The symbols move the items like this.
x555: +>x457, §>x713, ^>x250, $>x921, &>x717
x106: +>x248, §>x921, ^>x224, $>x178, &>x550
x457: +>x97, §>x343, ^>x717, $>x167, &>x530
x474: +>x178, §>x853, ^>x276, $>x497, &>x387
x728: +>x175, §>x163, ^>x509, $>x309, &>x519
x252: +>x998, §>x392, ^>x938, $>x943, &>x629
x162: +>x950, §>x19, ^>x223, $>x878, &>x68
x161: +>x945, §>x137, ^>x853, $>x699, &>x975
x637: +>x236, §>x186, ^>x988, $>x680, &>x542
x475: +>x499, §>x660, ^>x901, $>x557, &>x392
x629: +>x680, §>x594, ^>x13, $>x901, &>x973
x983: +>x162, §>x425, ^>x94, $>x331, &>x223
x19: +>x94, §>x983, ^>x950, $>x81, &>x682
x702: +>x867, §>x119, ^>x884, $>x452, &>x28
x5: +>x260, §>x607, ^>x876, $>x250, &>x969
x741: +>x756, §>x973, ^>x186, $>x938, &>x72
x737: +>x163, §>x447, ^>x728, $>x28, &>x175
x973: +>x995, §>x531, ^>x756, $>x998, &>x637
x713: +>x343, §>x550, ^>x457, $>x321, &>x97
x756: +>x637, §>x995, ^>x72, $>x629, &>x988
x113: +>x425, §>x991, ^>x983, $>x542, &>x162
x531: +>x741, §>x13, ^>x995, $>x438, &>x186
x170: +>x901, §>x475, ^>x890, $>x462, &>x252
x601: +>x309, §>x28, ^>x874, $>x982, &>x816
x901: +>x392, §>x499, ^>x252, $>x463, &>x998
x874: +>x816, §>x309, ^>x447, $>x445, &>x587
x286: +>x300, §>x462, ^>x818, $>x298, &>x660
x425: +>x19, §>x63, ^>x162, $>x540, &>x950
x938: +>x629, §>x998, ^>x469, $>x170, &>x13
x28: +>x295, §>x279, ^>x309, $>x866, &>x687
x680: +>x531, §>x469, ^>x973, $>x392, &>x995
x608: +>x321, §>x387, ^>x921, $>x945, &>x167
x816: +>x737, §>x687, ^>x587, $>x884, &>x728
x572: +>x137, §>x497, ^>x161, $>x322, &>x945
x530: +>x149, §>x959, ^>x607, $>x713, &>x215
x63: +>x983, §>x113, ^>x19, $>x493, &>x94
x266: +>x699, §>x322, ^>x263, $>x162, &>x166
x215: +>x876, §>x5, ^>x452, $>x97, &>x992
x258: +>x713, §>x224, ^>x555, $>x608, &>x457
x223: +>x68, §>x950, ^>x33, $>x113, &>x266
x867: +>x279, §>x445, ^>x28, $>x992, &>x295
x587: +>x728, §>x737, ^>x298, $>x601, &>x509
x167: +>x224, §>x106, ^>x258, $>x276, &>x713
x717: +>x530, §>x97, ^>x567, $>x258, &>x607
x72: +>x988, §>x637, ^>x490, $>x13, &>x493
x276: +>x387, §>x178, ^>x608, $>x137, &>x321
x557: +>x286, §>x105, ^>x463, $>x163, &>x818
x224: +>x550, §>x248, ^>x713, $>x387, &>x343
x452: +>x992, §>x876, ^>x211, $>x530, &>x866
x343: +>x250, §>x555, ^>x97, $>x106, &>x959
x105: +>x462, §>x519, ^>x286, $>x587, &>x300
x988: +>x542, §>x236, ^>x493, $>x973, &>x331
x921: +>x167, §>x321, ^>x248, $>x975, &>x258
x876: +>x969, §>x260, ^>x992, $>x959, &>x764
x519: +>x557, §>x868, ^>x462, $>x737, &>x463
x682: +>x33, §>x223, ^>x322, $>x63, &>x16
x509: +>x519, §>x175, ^>x105, $>x816, &>x462
x166: +>x572, §>x470, ^>x471, $>x68, &>x161
x445: +>x884, §>x702, ^>x279, $>x969, &>x601
x413: +>x853, §>x161, ^>x474, $>x263, &>x178
x821: +>x608, §>x276, ^>x207, $>x161, &>x921
x878: +>x991, §>x81, ^>x113, $>x236, &>x425
x178: +>x821, §>x975, ^>x387, $>x471, &>x207
x818: +>x660, §>x300, ^>x475, $>x868, &>x499
x764: +>x982, §>x211, ^>x119, $>x5, &>x445
x447: +>x587, §>x816, ^>x163, $>x279, &>x298
x699: +>x470, §>x16, ^>x166, $>x950, &>x572
x945: +>x474, §>x413, ^>x975, $>x470, &>x276
x995: +>x186, §>x741, ^>x637, $>x594, &>x236
x462: +>x463, §>x557, ^>x300, $>x728, &>x943
x470: +>x497, §>x263, ^>x572, $>x682, &>x137
x567: +>x607, §>x530, ^>x5, $>x555, &>x260
x943: +>x475, §>x818, ^>x170, $>x519, &>x901
x163: +>x298, §>x587, ^>x175, $>x295, &>x868
x13: +>x973, §>x680, ^>x741, $>x252, &>x756
x660: +>x170, §>x943, ^>x499, $>x105, &>x890
x260: +>x452, §>x215, ^>x969, $>x717, &>x211
x607: +>x215, §>x149, ^>x260, $>x457, &>x452
x438: +>x938, §>x252, ^>x594, $>x660, &>x469
x236: +>x490, §>x72, ^>x542, $>x531, &>x540
x542: +>x540, §>x490, ^>x331, $>x995, &>x878
x205: +>x113, §>x878, ^>x63, $>x988, &>x983
x499: +>x890, §>x170, ^>x392, $>x286, &>x438
x991: +>x63, §>x205, ^>x425, $>x490, &>x19
x295: +>x874, §>x601, ^>x687, $>x119, &>x447
x186: +>x72, §>x756, ^>x236, $>x469, &>x490
x175: +>x868, §>x298, ^>x519, $>x687, &>x557
x540: +>x81, §>x493, ^>x878, $>x186, &>x991
x321: +>x106, §>x207, ^>x167, $>x474, &>x224
x81: +>x205, §>x331, ^>x991, $>x72, &>x63
x469: +>x13, §>x629, ^>x531, $>x890, &>x741
x950: +>x682, §>x94, ^>x68, $>x991, &>x322
x497: +>x471, §>x166, ^>x137, $>x33, &>x413
x490: +>x493, §>x988, ^>x540, $>x741, &>x81
x279: +>x601, §>x884, ^>x295, $>x764, &>x874
x94: +>x223, §>x162, ^>x682, $>x205, &>x33
x137: +>x413, §>x471, ^>x945, $>x16, &>x474
x300: +>x943, §>x463, ^>x660, $>x509, &>x170
x250: +>x717, §>x457, ^>x959, $>x248, &>x567
x975: +>x276, §>x474, ^>x821, $>x572, &>x608
x322: +>x16, §>x33, ^>x699, $>x19, &>x470
x471: +>x161, §>x572, ^>x413, $>x266, &>x853
x331: +>x878, §>x540, ^>x205, $>x637, &>x113
x309: +>x687, §>x295, ^>x816, $>x702, &>x737
x248: +>x258, §>x167, ^>x550, $>x821, &>x555
x550: +>x555, §>x258, ^>x343, $>x207, &>x250
x594: +>x469, §>x938, ^>x680, $>x499, &>x531
x149: +>x5, §>x567, ^>x215, $>x343, &>x876
x992: +>x764, §>x969, ^>x866, $>x149, &>x119
x998: +>x594, §>x438, ^>x629, $>x475, &>x680
x392: +>x438, §>x890, ^>x998, $>x818, &>x594
x119: +>x445, §>x982, ^>x867, $>x876, &>x279
x959: +>x567, §>x717, ^>x149, $>x550, &>x5
x969: +>x211, §>x452, ^>x764, $>x567, &>x982
x263: +>x166, §>x699, ^>x497, $>x223, &>x471
x33: +>x266, §>x68, ^>x16, $>x983, &>x263
x463: +>x818, §>x286, ^>x943, $>x175, &>x475
x207: +>x921, §>x608, ^>x106, $>x853, &>x248
x868: +>x105, §>x509, ^>x557, $>x447, &>x286
x211: +>x866, §>x992, ^>x982, $>x607, &>x702
x884: +>x28, §>x867, ^>x601, $>x211, &>x309
x866: +>x119, §>x764, ^>x702, $>x215, &>x867
x387: +>x207, §>x821, ^>x321, $>x413, &>x106
x890: +>x252, §>x901, ^>x438, $>x300, &>x938
x687: +>x447, §>x874, ^>x737, $>x867, &>x163
x493: +>x331, §>x542, ^>x81, $>x756, &>x205
x68: +>x322, §>x682, ^>x266, $>x425, &>x699
x298: +>x509, §>x728, ^>x868, $>x874, &>x105
x16: +>x263, §>x266, ^>x470, $>x94, &>x497
x982: +>x702, §>x866, ^>x445, $>x260, &>x884
x97: +>x959, §>x250, ^>x530, $>x224, &>x149
x853: +>x975, §>x945, ^>x178, $>x166, &>x821

The rows follow the links: the fewer symbols apart two items are, the more alike their rows tend to be.

Each row is also shifted at random along 6 hidden directions that mean nothing.

Some items, each with a row of numbers:
x343 [-23,  -1, -12,  14,  -6,  -1, -27,   5,  -4, -19,  -1,  -4,   8,  -4,  -3,   4,   9,   1, -17,  17,   4, -19,  -3,  -2, -20, -14,  -5, -19, -13,   8,  -1, -11, -10,   8,  12, -11,  14,   3, -33, -23,  12,  11, -26]
x163 [ 34, -11,  -1,   0,   9,  -3,   4,  -6,   2,   4,  -5,  20, -11,  -5,   0,   4,   1, -12,   8, -18, -14,   7,  -8,   4,  11,   0,  11,   1,  24,   8,  23,  -9,   3, -11,  -3,  17, -12,  -3,   3,   0,   7, -23,  15]
x167 [ 23,  -1,   2,  13,   4,   0,  -9,  -3, -12, -27, -14, -11,  -1,   9,  -3,  -2,  11,   7,   1,  15,   3, -37,  -8,   3,  -7,   4, -14,   6, -22,  -8, -17,  -2,  -9,  11,  -4,  -2,  15,  -7, -16, -24, -17,   9, -17]
x309 [ 32,   0, -29,  13,  -8,  -7,  13,   1,  -7, -15, -22,   3,  37,   7, -17,  22,  19, -24, -26, -12,   4,  18,  -1,   3, -16,  -9,   6, -43,   1,  34,  11, -19,  -9,   3,  33,  -2,  -6,  25, -47,  42,  27, -21,  12]
x680 [ -8,  -8,  20, -22,  -9, -13,  11, -16,   5,  16,  23,  -5,  -6, -13,  -7,   6,  -8,  10,  -3,   7, -16,   9,   4, -23,  -3,  -6,  16, -19,  15,  -2,  20, -15,  -4, -12,  21, -21, -12,   4,   6,  17,   8,   1,  18]
x587 [-14,  -4, -16, -16, -14,  14,   4,   9,   5,   6,  -1,  17, -26,  -3, -12,   9,  21,   8,  -6,  -2, -15,   2,  -6, -25,  -5,  -9,   6,  -8,  22,  25,  23, -24,  -4,  -2,   8,  -2,  -4,   2,  -6,  -4,  33, -27,  11]
x452 [ 25,  -6,  24, -32,  35,   8, -21,  17,  24,  39, -19,   5,   8,  -8,   6,   0, -27,  34, -17,  -1,   1,  39,  45,  -6,  27,  31,   7, -14,  -5,  15,   5,  -3,  15, -16,   4,  -2, -20, -33,  30,  49,  -3,  -9,  -9]
x988 [ -9,  10,  16, -25,  -2,  28,  17,   8,  25,  34,  27, -28, -32,  25,   5,  -3,  -1,  -3,   9,  18,  -1,  -6,  27, -27,   6,  35,   1, -18,  16, -11,  -9,  17,  -1,  -2,   1,  13, -27,  11,   3,  29,  23,   9, -12]
x530 [-41,   8,  -6,  -1,   3,   5, -22,  16,   7,   2,  -9,  18,  -4,  -2,  12,  -3,  -4,  -3, -15,   0,  13,  10,   2,   8,   1, -14,  -2,   0,  -2,  11,  17,  -5,  -8,  -7, -17,   9,  -4, -17,  -3, -16,  19, -16,  -6]
x166 [-51,  -7, -16,  26, -13,  -8, -17, -10,  -7, -34,   9,   0,   1, -26,  -4,  -4,  15,  -5,  16,   2,  -1, -25, -28,  12, -21, -13, -17,  17,  -5, -12,  -3,  21,   2,  19,   3,  -7,   6,   5, -12, -56, -15,  18, -26]
x973 [-17,   3,  14,  -7, -17,  -3,   9, -16,  -7,   1,  30,  -7, -23,  -6,   0,   3,  -6, -16,  10,   1,  -7,  -9, -19, -13,   3,   3,   4,   3,  23,  -9,  15,  -9,   1,  -5,   2,  -5,  -2,   0,  -1,  -8,   8,   5,  15]
x717 [ -8,  15,  -9,  -5,   0,  12, -28,  20,  20,  12,   4,  14, -22,   8,  16,   0,   5,   6, -12,  10,   8,  -3,   6,  -6,  -9, -17,  -1,  -7,  -3,   0,  10, -10, -21,  -4, -17,   8,   2, -10,  -4, -26,  29,  -8, -14]
x982 [-37,  -8,  12, -16,  12,  26, -10,  22, -14,   0, -11, -25,  -2,  28, -16,  -2,   5,   4, -23,  33,   6, -28,  41, -24,  12,  28,   0, -25,  -6,  20, -20, -27,  13,  -7,   9,   6,  15,  -6, -26,  44,  32,   3,  -7]
x938 [ 57, -13,   6,   2,   2, -17,  28, -19,   3,   9,   2,   3,  -4,   6,  -9,  -4,  12,   0,   6,   4, -20,  -5,  10, -16,  -9, -16,  18, -13,  12, -11,  15,  -5, -15,  -2,  12,   0, -15,  20,   0,  18,   6,  -7,  20]
x170 [-63,  -1, -15,  -2, -15,   4,  21,  24,  -3,   5,  13,   7,  -1,  -6,  -4,  20,  15,  30,   1, -11,  -8,  17,  -9,   0,   3,   0,   2,  12,  -5,  18, -24, -14,   5,  11,  13, -14,  13,  26,  21,   2, -17,  -9,  14]
x629 [ 30, -15,  -2,  12, -13, -18,  16, -15,   1,  -4,  18,  16, -16, -12,  -4,   2,  17,  11,  18,  -2, -21, -15, -17, -11,  -7, -25,  11,  17,  14, -13,  16,  -9, -11,   6,   5,  -8,   5,  16,  17, -32,  -6,  -3,  24]
x474 [ 20,  11,  12,  -2,  23,  -4,  -9,   3,  17,  20, -17,   7,   7,  12,  14, -25, -20,  -6,  -8,   8,  21,  12,  33,   9,   6,  -4,   3,   3, -14, -15,  15,  21,  -6,  -8, -25,  15, -15, -23,  15,  15,   6,   2,  -7]
x992 [ 64,  -6, -11,  -9,  11,  14, -20,  11,  10,   8, -15,  10,   9, -10,  -6,   0,   0,  21,   3,  -6,  -3,  16,  12,  -4,  13,  20,  -6,   7,  -2,  13,  -1,  -2,  19,   1,   7,   1,   9, -14,  13,   9,  -6,   0,  -4]
x447 [-25,  -4,  -6,  -8,  -5,   9,   4,  16,   9,   9,   3,  20, -31,   3,   1,  14,  19,  19,  -5,  -4, -12,   0,  -7, -14,   0, -13,   7,  -3,  13,  18,  16, -27, -13,  -2,  -5,   3,  -4,   1,   3, -14,  18, -30,  11]
x550 [  6,  14,   3, -11,   9,   2, -25,   5,  -1,   1,   2,  -6,  -7,   2,  11,   2, -11,  14,   3,   1,  -4,  -2, -14,   6,  -8,  -7,  -8,  -4, -23,  -3, -20,  -8,  -7, -10,  -8,  -4,  15, -11,  -4, -25, -18,  12, -26]
x921 [ 11,   2,  19, -10,  15,   2,  -4,   0,  -2,  -4, -27, -23,  17,  20,  -8,  -2,   0,  11, -20,  23,   9, -19,  23, -12,  -6,  18,  -7, -21, -23,   2,  -8,  -2,  -8,   5,   6,  -9,  -7, -15, -23,  29,  -2,   7, -17]
x462 [ 24, -22,  -2,   9,  -2,  -1,  -8,   7,   2,   3,  18,   4,  10, -25,   0,  12,  -3,   5,   7,  -2,  -2,  13,   8,   4,  20,  24,   5,   7,  19,   4,  -1,  -3,  23,   8,  23,  -2,   9,  11,  12,  16,  -6,   8,  14]
x943 [  9,  -7,   7,   6,  13,  -2,  17,  15,   1,  12,   6,  -7,   8,  10,   9,  12, -11,   2,   1,  -7,   9,  15,  21,  11,  28,  29,   8,  -5,   2,   4, -20,  -1,  12,  -2,  11,  10,  -4,  17,  14,  39, -15,   0,  11]
x266 [-18,   5,   6,  17,  -8, -14,   2, -29, -19, -30,   1, -15,  12, -15,   0,   6,  -8, -24,  12, -11,   2, -13, -40,  18, -12,  -1, -16,   4,  -4, -11,  -6,  17,   1,   3,   0, -13,  -6,  -3, -20, -28, -28,  11, -15]
x509 [ 25, -15,  -7,   5,  -3,   8,   3, -13, -12, -10,  -3,  -1,   6,  -6, -17,  -3,   3, -38,   4,  -8,  -7,  -3,   3,  -6,   9,  16,   6, -13,  32,  14,  20,  -6,  21, -10,  12,  17,  -3,   0, -25,  28,  27,  -9,  16]
x699 [-22,   5,  22,  -7,   8, -10,  -8, -12,   7,   3,  10, -15,  -1, -11,   9,   1, -17,   9,   6,   6,  -2,  -3,  -6,   4,  -3,  10,  -4, -13,  -8, -12,  -4,  16,  -4,  -4,   5, -10, -18,  -7,   0, -10, -26,  16, -29]
x867 [-17,  -2,  -7,  11,   7,  -6,  -7,  12, -28, -18,  -8,  -3,  28,  -3,   2,  17, -20, -10, -10, -17,   6,  16, -14,  30,  13,   4,  -1,  -2, -17,  23, -30, -19,  16, -10,   1,   0,  29,   2,  -8,  14, -22,   1,   5]
x295 [ 34,  26,   6, -23,  21,   3,   8,  19,   4,  29,  -7,   6, -15,  37,  24,  15, -23, -14,  -9, -18,   2,  35,  -2,  14,  11,  -1,  11, -27, -10,  16, -14, -21, -11, -28, -22,  22,  -3,  -4,   3,  30,   4, -24,   7]
x186 [  3,   1,  15, -14, -12,   3,   4,  -8,  16,  19,  33, -14, -12, -13,   9,  12,  -9,   2,  11,  -1,  -1,  10,  -3, -14,   6,  24,   1,  -6,  20,  -7,   8,   5,   3,   0,  17,  -9, -16,   7,  13,   7,   1,  11,   2]
x608 [-23,   5,  20,  -6,  13,  -4,  -6,   8,   0,  -3, -23,  -4,  12,   6,   3,  -6,  -3,  28, -17,  16,  15, -11,  17,   0,   6,   7, -11,  11, -26,  -3,  -3,  -3,  -6,   4, -11, -12,   4, -28,  12,   0, -13,   0,  -6]
x260 [ 36,  -5, -19,  -7,   2,  16, -11,   5,  16,  -3, -31,   3,  27,  -4, -21,  -1,  15,  -6, -20,   0,   6,  12,  27, -19,  -6,  13,  -3, -20,  12,  28,  27,   2,   8,   8,  19,   2, -15, -12, -23,  37,  37, -15,  -3]
x224 [ 38,  14,  -2,  -3,   7,   6, -13,  -1,  -7,  -9,  -9,  -9,  -7,  13,   6,  -2,  -2,   1,   4,   4,  -1, -17, -17,   0,  -9,  -2, -12,  -2, -20,  -6, -19,  -2,  -7,  -4, -11,   1,  16, -10, -14, -19, -14,  12, -22]
x438 [-35, -27,  12,  27,   8, -28,  37, -11, -26, -16,  -8,  11,   9,   3, -12,   2,  13,  -4,   2,  -3, -14, -18,   2,  13,   2, -14,  18,   2,   3,  -4,   1,  -8,  -2,   2,   8,   2,  -8,  23,  -1,  10, -17, -15,  21]
x105 [  7, -10,  -8, -14, -12,  16,  -7,   4,  -1,   6,  14,  -8,  -4, -12, -13,   6,   2,  -9,   1,  -4,  -7,   9,   6, -13,  12,  21,   0,  -3,  27,  14,   7, -13,  21,  -1,  16,   2,   8,   4,   0,  17,  23,   0,  11]
x475 [-32,  -1,  10,  -7,   8,   3,  21,  25,   0,  24,  13,   4, -16,  15,  16,  12,  -9,  23,   5,  -6,   0,  13,   7,  11,  24,  16,   9,  11,  -2,   1, -29,  -8,   6,  -5,  -9,   9,   3,  14,  34,  15, -23,  -6,  11]
x471 [-17,  18,  -9,   0,   0,  10, -12,  -8,   1,  -2,  -1,  -6,  -1,   3,   2, -25, -11, -31,   7,  -2,   7,   1,  -2,   5, -15, -13,  -6,  -4,  -4, -10,   0,  29,   2,  -8, -18,  14,  -8,  -8, -14, -13,  14,  10, -27]
x175 [-25, -16,  -6, -11,  -7,   6, -11,   6,   0,   5,  16,  22, -19, -31,  -6,   8,   0,  19,   9, -16, -17,  14, -16,  -6,  12,   1,   3,  19,  25,  16,  13, -16,  17,  -4,   7,  -8,   9,  -7,  23, -23,   0,  -9,  12]

From each start, follow one symbol. Which item do you reach?
Answers are names.
new walk
[-13,   5,  -4,   2,   9,   0,  17,   3, -13,  -2, -18,  10,  -9,  19,   0,  10,   4, -28, -10, -13,  -4,   3,  -8,   7,   6, -10,   8, -16,  12,  19,  11, -18,  -8, -14,  -6,  23, -11,   1, -20,  17,  19, -35,  14]
^
x587
new walk
[-26, -20, -10,  17,  -1, -11,   8,  -3, -12, -21, -12,  22,   2, -10, -10,  12,  17,  -7,  -5, -11, -10,  -7, -12,   6,   2,  -9,   6,  -2,  19,  20,  21, -17,   0,   4,  11,   5,  -8,   9, -14,  -4,   9, -28,  15]
&
x175
new walk
[  9,  -7,  24, -16,  -6,  -6,   0,  -6,  26,  26,  38, -12, -13, -19,  11,  13, -10,  23,   7,  13,  -3,  11,   8, -16,  11,  21,   7, -11,  18, -14,  11,   0,  -1,   5,  20, -17, -19,   5,  23,   5,  -5,  17,   3]
&
x988
new walk
[ 14,   2,  13,   7,  22,   8,  -6,  14, -20,  -2, -12, -14,  -3,  29,   8,  -2, -17, -18,  -3,   5,   9, -13,  14,  15,  25,  17,   2,  -3, -11,   2, -30, -16,  14, -15, -20,  28,  25,  -5, -11,  24,  -3,   2,  -3]
§
x119
new walk
[ 10,  13,  -4,  12,  18, -14, -31,   2,  -5,  -4,  -4,  12,   0,  -7,  26,   2, -28, -15,   4, -16,   4,  18, -24,  36,   0, -18,  -5,   1, -19,  -4,  -9,   1,  -5, -16, -22,   7,  11, -16,   0, -32, -24,   2, -19]
^
x717
new walk
[ 11,   9,   8,   8,  17, -14,  -2,  -5,  -4, -10, -36,   4,  40,   0,   2, -10, -17,  -5, -13,  -6,  23,  14,   9,  23,   3,  -3,  -9,  11, -24,  -2,   6,  17,   1,  -3, -16,  -5,  -2, -26,   6,  14, -17,   0,  -1]
§
x276
new walk
[  7, -14,   9,  16,  22,  -6, -10,  11, -20, -12,  -9,  -2,  10,   0,   2,   4, -10,   4,  -1,   5,   6, -11,  12,  20,  23,  19,  -1,   8, -11,   3, -27, -15,  17,  -5,  -2,  11,  25,  -6,  -2,  11, -21,   7,   0]
§
x982
new walk
[ 32,  30,  -5, -22,  -1,  17,  -3,   9,   6,   7, -25,  -4,  -4,  28,   2, -15,   1,   5,  -9,   7,  14,  -2,   3, -13,  -8,   0, -18,   9, -22,  -1,   0,   8, -14,  -3, -30,   0,   7, -28,   3,  -2,  14,  -5,  -3]
§
x821
new walk
[  5,   7,   9, -28,  13,  13,   9,  -9,  -7,  21,  -7,   3, -16,   7,   1,   0, -23, -30,   4, -25, -16,  28,  -5,  -3,  15,   8,   9, -16,  24,  20,  15, -12,  15, -36, -15,  18, -15, -18,  -2,  32,  17, -26,  11]
&
x519
new walk
[ -9,  11, -15, -13,   2,  13, -15,  11,  11,   9, -20,  12,   5,   2,   1,  -4,  -1, -12, -19,  -8,   9,  21,   8,  -3,  -6,  -6,  -2, -11,   4,  19,  24,  -2,  -3,  -8, -11,   7,  -9, -19, -11,   6,  32, -20,  -4]
§
x567
new walk
[ 30, -17, -12,   4, -11,   9,  -5,  -6,  -7,  -9,  11,   7,  -3, -15, -16,   3,  10, -18,  10,  -7, -11,  -6,  -3,  -8,   8,  11,   3,   7,  33,   8,  15,  -6,  19,   7,  16,   8,   7,   7,  -6,   3,  19,  -3,  18]
^
x557
new walk
[ 15,   2, -18,  13,  -7,   6, -18,  -7,  10, -11,   6,  -2,   0,  -8,  -4, -17,  15, -13,  11,   9,   1, -15,   0,  -6, -24, -13,  -8,  -3,  -1, -18,   5,  30,  -7,  14,   2,   5,  -8,   8, -17, -28,  11,  16, -27]
&
x945
new walk
[  2,  -3,  -8,   2,   5,   2, -28,  20,  26,  13,  -6,  24,   0, -17,  13,   8,   3,  25, -15,   0,   7,  17,  12,   0,   0,  -7,   0,  -1,   0,  11,  22,  -3, -12,   7,   2,  -4,  -8, -15,  13, -17,  14, -12,  -7]
§
x530
new walk
[ 20, -14,   2,  26,  15, -21, -29,  -3,  -1, -16,  -5,  -2,  21, -12,   6,   6,  -2,   6,  -8,  12,   4, -16,   2,  17, -10,  -8,  -2, -16, -19,  -8,  -6,  -2, -12,   7,  12,  -6,   4,   1, -20, -14, -16,  15, -25]
$
x921
